Below is a small trained network, with its code and all its weights. Each question gives an input and a target symbol and asks what happens when units are switched off, that is, made to give their printed mean instead of their output.

import numpy as np


def w(rows, s, z=0):
    codes = np.array(rows[::2]) - 128.0
    scale = np.full(codes.shape[1], s)
    scale[-1] = z or s
    return codes * scale


def f(y):
    return np.maximum(y, 0)


def softmax(a):
    e = np.exp(a - a.max(-1, keepdims=True))
    return e / e.sum(-1, keepdims=True)


def log_softmax(a):
    a = a - a.max(-1, keepdims=True)
    return a - np.log(np.exp(a).sum(-1, keepdims=True))


def net(x, mask):
    ids = ['ΔΞΠβεζημστφω'.index(c) for c in x.split()]
    T = len(ids)
    res = E[ids] + P[:T]
    u = 0
    for l in range(2):
        r = res
        for j in range(3):
            rows = slice(4 * j, 4 * j + 4)
            q, k, v = (r @ M[l][rows].T for M in (Q, K, V))
            z = softmax(np.where(np.tri(T) > 0, q @ k.T / 4**0.5, -1e9)) @ v
            o = O[l][rows]
            res = res + np.where(mask[u + j], z, o[:, -1]) @ o[:, :-1]
        u += 3
        y = f(res @ A[l][:, :-1].T + A[l][:, -1])
        res = res + np.where(mask[u : u + 8], y, B[l][:, -1]) @ B[l][:, :-1]
        u += 8
    return log_softmax(res[-1] @ U[:, :-1].T + U[:, -1])


Q, K, V, O, A, B = {}, {}, {}, {}, {}, {}
E = w([
[161,134,125,62,128,61],'Δ',
[93,79,180,130,89,181],'Ξ',
[189,168,197,107,156,97],'Π',
[207,119,115,107,101,182],'β',
[86,128,205,80,191,174],'ε',
[157,83,33,80,86,169],'ζ',
[65,99,170,83,128,83],'η',
[129,131,227,236,150,87],'μ',
[47,177,59,112,152,89],'σ',
[119,160,140,139,74,48],'τ',
[109,115,100,129,37,93],'φ',
[128,250,94,137,213,103],'ω',
],0.022)
P = w([
[142,254,155,76,115,238],'0',
[119,220,148,108,124,214],'1',
[126,187,147,108,127,196],'2',
[122,168,140,115,128,162],'3',
[117,155,133,121,141,137],'4',
[113,151,124,131,146,111],'5',
[118,137,119,135,148,83],'6',
[105,130,116,137,154,66],'7',
[101,122,103,144,149,42],'8',
[84,127,104,143,149,21],'9',
[88,121,109,146,150,20],'10',
[108,101,119,140,146,27],'11',
],0.0065)
Q[0] = w([
[65,144,160,87,50,64],'L0H1',
[170,137,148,254,85,62],'L0H1',
[144,187,95,157,156,103],'L0H1',
[59,197,177,37,122,131],'L0H1',
[107,216,132,119,115,116],'L0H2',
[175,87,66,70,93,25],'L0H2',
[93,128,83,98,159,190],'L0H2',
[147,115,128,103,183,101],'L0H2',
[125,89,135,75,42,112],'L0H3',
[227,116,137,100,126,160],'L0H3',
[135,149,206,142,182,110],'L0H3',
[157,90,95,175,99,123],'L0H3',
],0.011)
K[0] = w([
[103,98,134,191,123,107],'L0H1',
[124,138,185,186,153,121],'L0H1',
[158,192,89,180,94,117],'L0H1',
[83,106,121,148,80,68],'L0H1',
[89,199,101,108,131,52],'L0H2',
[155,80,102,137,170,98],'L0H2',
[96,128,126,81,93,189],'L0H2',
[155,151,146,101,214,133],'L0H2',
[128,63,97,65,87,95],'L0H3',
[246,125,117,27,163,179],'L0H3',
[122,134,186,112,147,64],'L0H3',
[87,141,79,77,147,130],'L0H3',
],0.012)
V[0] = w([
[167,194,191,117,139,181],'L0H1',
[153,116,94,130,155,83],'L0H1',
[151,107,123,194,96,91],'L0H1',
[101,173,148,72,80,140],'L0H1',
[185,163,130,127,68,162],'L0H2',
[174,133,110,236,88,87],'L0H2',
[78,151,97,150,142,129],'L0H2',
[82,118,203,168,159,111],'L0H2',
[97,144,115,50,142,121],'L0H3',
[124,192,184,75,60,164],'L0H3',
[70,254,157,138,92,157],'L0H3',
[94,111,106,144,168,139],'L0H3',
],0.008)
O[0] = w([
[110,109,87,160,99,182,153],'L0H1',
[128,157,83,155,106,107,92],'L0H1',
[98,255,134,143,143,106,138],'L0H1',
[218,57,83,143,243,137,227],'L0H1',
[101,52,68,206,164,20,137],'L0H2',
[81,132,227,122,197,228,68],'L0H2',
[170,160,150,132,86,156,163],'L0H2',
[146,141,101,57,120,157,124],'L0H2',
[118,54,93,249,153,179,138],'L0H3',
[105,59,112,239,228,79,228],'L0H3',
[150,15,104,169,122,34,254],'L0H3',
[127,125,239,37,129,125,80],'L0H3',
],0.0052,0.0038)
A[0] = w([
[204,189,113,198,106,98,201],'L0N1',
[146,147,138,57,103,45,253],'L0N2',
[57,93,156,249,56,101,132],'L0N3',
[152,154,208,255,100,130,147],'L0N4',
[116,101,42,69,151,109,72],'L0N5',
[31,120,105,164,186,249,109],'L0N6',
[146,163,117,191,129,97,158],'L0N7',
[62,119,115,148,22,109,76],'L0N8',
],0.0094,0.0051)
B[0] = w([
[221,92,189,1,160,158,220],'L0N1',
[166,94,102,199,144,90,255],'L0N2',
[139,96,84,120,74,98,227],'L0N3',
[84,81,147,20,95,140,196],'L0N4',
[55,86,180,53,172,75,185],'L0N5',
[63,163,199,114,138,199,149],'L0N6',
[111,101,103,59,189,113,194],'L0N7',
[209,126,95,179,109,102,182],'L0N8',
],0.0068,0.0089)
Q[1] = w([
[127,177,99,167,87,132],'L1H1',
[110,54,111,56,106,77],'L1H1',
[177,69,134,83,65,101],'L1H1',
[100,107,91,129,143,132],'L1H1',
[122,36,59,55,119,75],'L1H2',
[61,126,90,58,132,131],'L1H2',
[52,108,142,189,58,106],'L1H2',
[93,198,162,152,172,107],'L1H2',
[138,121,167,100,107,57],'L1H3',
[121,159,153,6,131,67],'L1H3',
[154,75,164,109,174,122],'L1H3',
[173,1,107,70,189,47],'L1H3',
],0.0096)
K[1] = w([
[128,118,150,112,170,160],'L1H1',
[178,189,153,180,111,108],'L1H1',
[106,182,149,162,141,73],'L1H1',
[116,116,153,132,112,133],'L1H1',
[130,246,43,118,119,151],'L1H2',
[138,143,114,153,109,88],'L1H2',
[111,90,75,195,151,144],'L1H2',
[124,80,159,109,206,73],'L1H2',
[138,154,116,153,140,70],'L1H3',
[162,227,105,138,87,100],'L1H3',
[95,199,173,116,145,126],'L1H3',
[147,153,185,149,99,63],'L1H3',
],0.013)
V[1] = w([
[122,167,24,107,136,109],'L1H1',
[197,92,75,64,80,202],'L1H1',
[96,74,123,114,69,82],'L1H1',
[254,209,203,4,166,128],'L1H1',
[164,134,146,154,97,119],'L1H2',
[212,117,107,132,147,170],'L1H2',
[63,194,78,92,128,180],'L1H2',
[170,164,96,157,90,114],'L1H2',
[108,100,80,184,114,104],'L1H3',
[120,131,229,157,69,184],'L1H3',
[145,21,195,133,75,119],'L1H3',
[237,115,124,226,153,154],'L1H3',
],0.0085)
O[1] = w([
[69,218,62,62,117,186,167],'L1H1',
[239,254,148,109,50,181,159],'L1H1',
[181,196,128,192,51,17,227],'L1H1',
[165,39,176,43,165,84,127],'L1H1',
[199,95,176,142,108,117,108],'L1H2',
[168,151,165,86,160,218,147],'L1H2',
[82,149,28,111,140,200,54],'L1H2',
[238,184,125,199,80,183,107],'L1H2',
[164,76,65,219,79,161,132],'L1H3',
[142,155,234,128,118,109,2],'L1H3',
[108,98,167,96,56,137,216],'L1H3',
[250,37,142,109,167,185,94],'L1H3',
],0.0059,0.012)
A[1] = w([
[141,55,141,134,67,203,131],'L1N1',
[84,128,159,153,115,90,108],'L1N2',
[156,173,177,115,196,126,3],'L1N3',
[64,171,197,101,143,143,216],'L1N4',
[76,90,108,136,166,87,185],'L1N5',
[125,198,164,113,90,129,54],'L1N6',
[124,115,158,79,11,101,9],'L1N7',
[101,121,108,86,62,236,45],'L1N8',
],0.011,0.0053)
B[1] = w([
[126,255,167,141,144,152,189],'L1N1',
[132,86,111,128,87,104,176],'L1N2',
[77,104,211,102,115,149,162],'L1N3',
[169,134,88,207,158,136,186],'L1N4',
[136,127,145,167,135,198,215],'L1N5',
[165,122,107,127,115,139,164],'L1N6',
[91,150,119,105,179,98,251],'L1N7',
[98,41,112,61,89,208,145],'L1N8',
],0.012,0.015)
U = w([
[232,97,63,123,117,134,99],'Δ',
[73,178,160,113,50,156,162],'Ξ',
[164,121,167,94,53,134,176],'Π',
[204,169,106,114,88,192,166],'β',
[175,155,145,195,127,177,255],'ε',
[115,130,87,62,52,156,193],'ζ',
[139,79,140,149,3,125,168],'η',
[79,164,149,135,137,90,20],'μ',
[81,166,47,133,161,149,118],'σ',
[101,111,96,46,50,70,42],'τ',
[180,207,87,104,53,110,184],'φ',
[115,209,86,56,197,152,16],'ω',
],0.0078,0.0055)

Each question gives the input, a string of symbols that net reads in full, and the target symbol t.
The units are the heads (4 rows each of Q, K, V and O) and the neurons (one row each of A and B). Each row of codes is followed by its name. A weight is (code - 128) times the scale printed after its matrix; where a second scale follows, it is the last column's (O, A, B and U).
mask holds one flag per unit, layer by layer, with each layer's heads first. A switched-off unit (its flag False) gives its mean, the last column of its rows in O or B, instead of its output. The means were averaged over made-up inputs and are rounded, as every weight is.
A unit's drop is (log p(t) with every unit on - log p(t) with that unit switched off) / (log p(t) with every unit on - log p(t) with every unit switched off).
The circuit of an input: a set's keep is (log p(t) with only the set's units on - log p(t) with every unit switched off) / (log p(t) with every unit on - log p(t) with every unit switched off). Starting from the 12 units with the biggest drops (on a tie, the unit counted first), units are removed one at a time, each time the one whose removal leaves the highest keep (on an exact tie, the one counted first), for as long as the keep stays at least 0.8.
units of the circuit, in order: the units of the circuit, biggest drop first
most important unit: the unit with the biggest drop
top k neurons: the k neurons with the biggest drops, biggest first
top k neurons in layer l: the k neurons of layer l with the biggest drops, biggest first
which heads matter: for each layer, one digit per head in row order, 1 if its drop is at least 0.15 and else 0, layers parted by /
input ε τ ζ σ μ ω ω Π φ σ Π μ, target ω: top neuron	[L0N4]
input φ Δ ε φ τ Ξ μ Δ φ Δ Δ, target φ: top 4 neurons	[L0N8; L0N4; L0N5; L0N3]
input φ φ ε ζ Δ ζ ε τ η, target η: which heads matter	010 / 100
input ω φ σ ζ Δ Δ, target Δ: units of the circuit, in order	[L1H3; L1N1]
input φ μ φ Δ Ξ, target φ: top 2 neurons	[L0N8; L0N4]
input φ ζ φ β ω φ μ ε ε σ ζ, target σ: which heads matter	111 / 101
input φ Ξ φ Π τ ε, target ε: units of the circuit, in order	[L1N4; L0N6; L1N7]
input τ ε μ φ σ τ η φ Δ φ φ ζ, target φ: top 3 neurons in layer 1	[L1N5; L1N1; L1N3]
input β φ ζ β Δ φ φ Π ε μ Ξ, target μ: units of the circuit, in order	[L1N7; L0N4; L1H3; L0H1]
input ω ω ε μ, target ω: top 2 neurons in layer 0	[L0N4; L0N1]
input Π φ Δ σ Δ ω μ μ Δ φ Ξ, target Ξ: which heads matter	010 / 010
input ω ζ Δ μ Δ, target μ: top 2 neurons in layer 1	[L1N4; L1N7]
input μ ε Π, target μ: top 2 neurons	[L0N4; L1N4]
input σ σ φ Ξ μ, target φ: most important unit	L0H3
input ε Δ Δ Ξ μ ε, target μ: top 3 neurons	[L0N4; L1N4; L1N7]
input σ ζ ω Δ ω ε η μ, target μ: top 4 neurons	[L1N7; L1N4; L0N1; L0N7]
input ε μ ζ, target μ: which heads matter	110 / 101
input φ η μ σ ε, target σ: top 2 neurons	[L0N4; L0N1]
input φ Δ φ ε η ζ ζ β, target β: units of the circuit, in order	[L0H3; L1H2]
input ε μ Ξ, target μ: most important unit	L1N7
input σ Π μ, target σ: top 3 neurons	[L0N4; L1N4; L1N7]
input ε Δ σ Δ ω μ φ Π, target φ: which heads matter	101 / 100
input Π ζ φ τ Π φ μ μ μ β ζ, target μ: which heads matter	111 / 101
input τ ζ β ε φ ε ε φ, target ε: which heads matter	100 / 101
input σ Δ σ ε η, target η: which heads matter	001 / 100
input η ε ε ε Ξ φ ω τ ε μ ω Δ, target ω: units of the circuit, in order	[L0H3; L1H3; L0H2]
input Δ ε ζ Ξ ζ Δ σ ζ τ, target τ: top neuron	[L0N1]
input ε ε μ Δ β φ, target φ: which heads matter	100 / 010
input ω ω η φ σ Δ Π φ Π μ Π, target μ: which heads matter	111 / 011
input φ μ σ ζ σ ω φ η φ ε, target φ: which heads matter	101 / 100
